Here is a tiny trained network, its code and every weight. The questions are about switching its units off for an input and a target symbol, where a switched-off unit gives its printed mean instead of its output.

import numpy as np


def w(rows, s, z=0):
    codes = np.array(rows[::2]) - 128.0
    scale = np.full(codes.shape[1], s)
    scale[-1] = z or s
    return codes * scale


def f(y):
    return np.maximum(y, 0)


def softmax(a):
    e = np.exp(a - a.max(-1, keepdims=True))
    return e / e.sum(-1, keepdims=True)


def log_softmax(a):
    a = a - a.max(-1, keepdims=True)
    return a - np.log(np.exp(a).sum(-1, keepdims=True))


def net(x, mask):
    ids = ['γδεμστψ'.index(c) for c in x.split()]
    T = len(ids)
    res = E[ids] + P[:T]
    r = res
    for j in range(2):
        rows = slice(3 * j, 3 * j + 3)
        q, k, v = (r @ M[0][rows].T for M in (Q, K, V))
        z = softmax(np.where(np.tri(T) > 0, q @ k.T / 3**0.5, -1e9)) @ v
        o = O[0][rows]
        res = res + np.where(mask[j], z, o[:, -1]) @ o[:, :-1]
    y = f(res @ A[0][:, :-1].T + A[0][:, -1])
    res = res + np.where(mask[2:18], y, B[0][:, -1]) @ B[0][:, :-1]
    return log_softmax(res[-1] @ U[:, :-1].T + U[:, -1])


Q, K, V, O, A, B = {}, {}, {}, {}, {}, {}
E = w([
[197,233,95,160,174],'γ',
[150,88,166,174,93],'δ',
[109,41,58,86,136],'ε',
[155,51,139,61,143],'μ',
[96,150,187,79,146],'σ',
[102,60,95,159,6],'τ',
[159,174,175,207,75],'ψ',
],0.019)
P = w([
[188,64,214,254,215],'0',
[116,80,112,178,113],'1',
[125,140,106,131,50],'2',
[124,133,139,103,77],'3',
[126,136,172,86,127],'4',
[135,148,196,75,157],'5',
[138,163,185,53,156],'6',
[140,181,199,43,170],'7',
[146,206,176,23,146],'8',
],0.0071)
Q[0] = w([
[126,188,193,139,162],'H1',
[102,126,213,184,180],'H1',
[2,206,155,78,145],'H1',
[201,174,107,236,24],'H2',
[85,178,110,80,129],'H2',
[186,119,80,82,194],'H2',
],0.0081)
K[0] = w([
[245,120,112,168,190],'H1',
[167,181,219,100,116],'H1',
[112,182,64,119,92],'H1',
[57,117,138,255,166],'H2',
[146,150,42,142,125],'H2',
[119,196,124,116,174],'H2',
],0.0075)
V[0] = w([
[95,166,188,202,120],'H1',
[62,183,211,82,121],'H1',
[95,51,171,165,78],'H1',
[52,241,109,207,79],'H2',
[254,228,144,60,192],'H2',
[232,75,172,83,114],'H2',
],0.0061)
O[0] = w([
[107,214,86,63,44,118],'H1',
[139,181,135,193,144,85],'H1',
[183,152,210,107,254,195],'H1',
[26,182,164,119,190,2],'H2',
[87,85,136,122,36,125],'H2',
[152,64,73,83,118,243],'H2',
],0.007,0.0054)
A[0] = w([
[166,128,147,33,126,47],'N1',
[154,123,112,133,128,250],'N2',
[121,200,113,139,211,196],'N3',
[157,187,160,60,145,115],'N4',
[165,117,142,196,104,86],'N5',
[189,84,164,200,84,207],'N6',
[128,72,198,162,144,246],'N7',
[37,225,128,118,33,134],'N8',
[149,138,103,138,254,118],'N9',
[130,98,127,250,71,97],'N10',
[150,180,179,138,145,112],'N11',
[33,88,158,178,93,253],'N12',
[77,149,153,90,102,65],'N13',
[191,59,110,68,108,187],'N14',
[181,201,105,189,178,89],'N15',
[67,93,157,82,71,109],'N16',
],0.0095,0.0039)
B[0] = w([
[88,126,103,48,155,180],'N1',
[179,178,153,143,74,174],'N2',
[149,136,114,214,142,143],'N3',
[109,134,123,147,113,148],'N4',
[108,118,54,55,208,145],'N5',
[151,198,14,144,116,201],'N6',
[130,178,139,168,73,192],'N7',
[122,102,194,94,103,151],'N8',
[70,68,69,124,173,141],'N9',
[140,85,32,205,250,146],'N10',
[119,132,73,108,124,144],'N11',
[160,74,90,254,175,143],'N12',
[99,75,122,98,168,132],'N13',
[167,186,160,59,76,255],'N14',
[184,52,93,131,144,146],'N15',
[155,24,110,178,197,149],'N16',
],0.0075,0.016)
U = w([
[125,8,167,141,146,81],'γ',
[110,180,161,146,94,9],'δ',
[173,89,9,208,205,143],'ε',
[143,158,203,92,40,160],'μ',
[125,192,198,232,30,255],'σ',
[41,148,59,44,255,103],'τ',
[5,148,60,71,132,100],'ψ',
],0.007,0.0047)

Each question gives the input, a string of symbols that net reads in full, and the target symbol t.
The units are the heads (3 rows each of Q, K, V and O) and the neurons (one row each of A and B). Each row of codes is followed by its name. A weight is (code - 128) times the scale printed after its matrix; where a second scale follows, it is the last column's (O, A, B and U).
mask holds one flag per unit, heads first, then neurons. A switched-off unit (its flag False) gives its mean, the last column of its rows in O or B, instead of its output. The means were averaged over made-up inputs and are rounded, as every weight is.
A unit's drop is (log p(t) with every unit on - log p(t) with that unit switched off) / (log p(t) with every unit on - log p(t) with every unit switched off).
The circuit of an input: a set's keep is (log p(t) with only the set's units on - log p(t) with every unit switched off) / (log p(t) with every unit on - log p(t) with every unit switched off). Starting from the 12 units with the biggest drops (on a tie, the unit counted first), units are removed one at a time, each time the one whose removal leaves the highest keep (on an exact tie, the one counted first), for as long as the keep stays at least 0.8.
units of the circuit, in order: the units of the circuit, biggest drop first
unit that matters most: the unit with the biggest drop
k most important neurons: the k neurons with the biggest drops, biggest first
which heads matter: for each layer, one digit per head in row order, 1 if its drop is at least 0.15 and else 0, layers parted by /
drop when u is switched off: that unit's drop, to one decimal
input τ γ σ γ δ ε, target γ: units of the circuit, in order	(N6 H2 N16)
input γ γ γ ε, target γ: 3 most important neurons	(N6 N16 N10)
input δ τ ε, target τ: units of the circuit, in order	(H2 N9 H1 N12)
input μ τ γ σ μ δ γ, target σ: units of the circuit, in order	(H2 N3)
input σ τ σ δ, target ε: unit that matters most	N14
input δ γ δ μ μ τ γ μ ε, target μ: units of the circuit, in order	(H2 N14)
input σ δ γ τ ψ, target ε: units of the circuit, in order	(N14 N10)
input ε τ σ, target τ: 2 most important neurons	(N9 N14)
input σ τ δ ψ τ δ σ, target τ: which heads matter	01
input σ δ δ ψ σ ε γ σ, target γ: which heads matter	11
input σ τ δ γ δ δ μ ε, target μ: which heads matter	01
input τ δ μ δ μ γ μ μ γ, target σ: 2 most important neurons	(N1 N3)
input μ δ δ μ δ μ τ, target ε: drop when N12 is switched off	0.2
input ε ε δ μ μ μ τ, target ε: unit that matters most	N10
input τ τ δ ε, target τ: drop when H2 is switched off	0.7
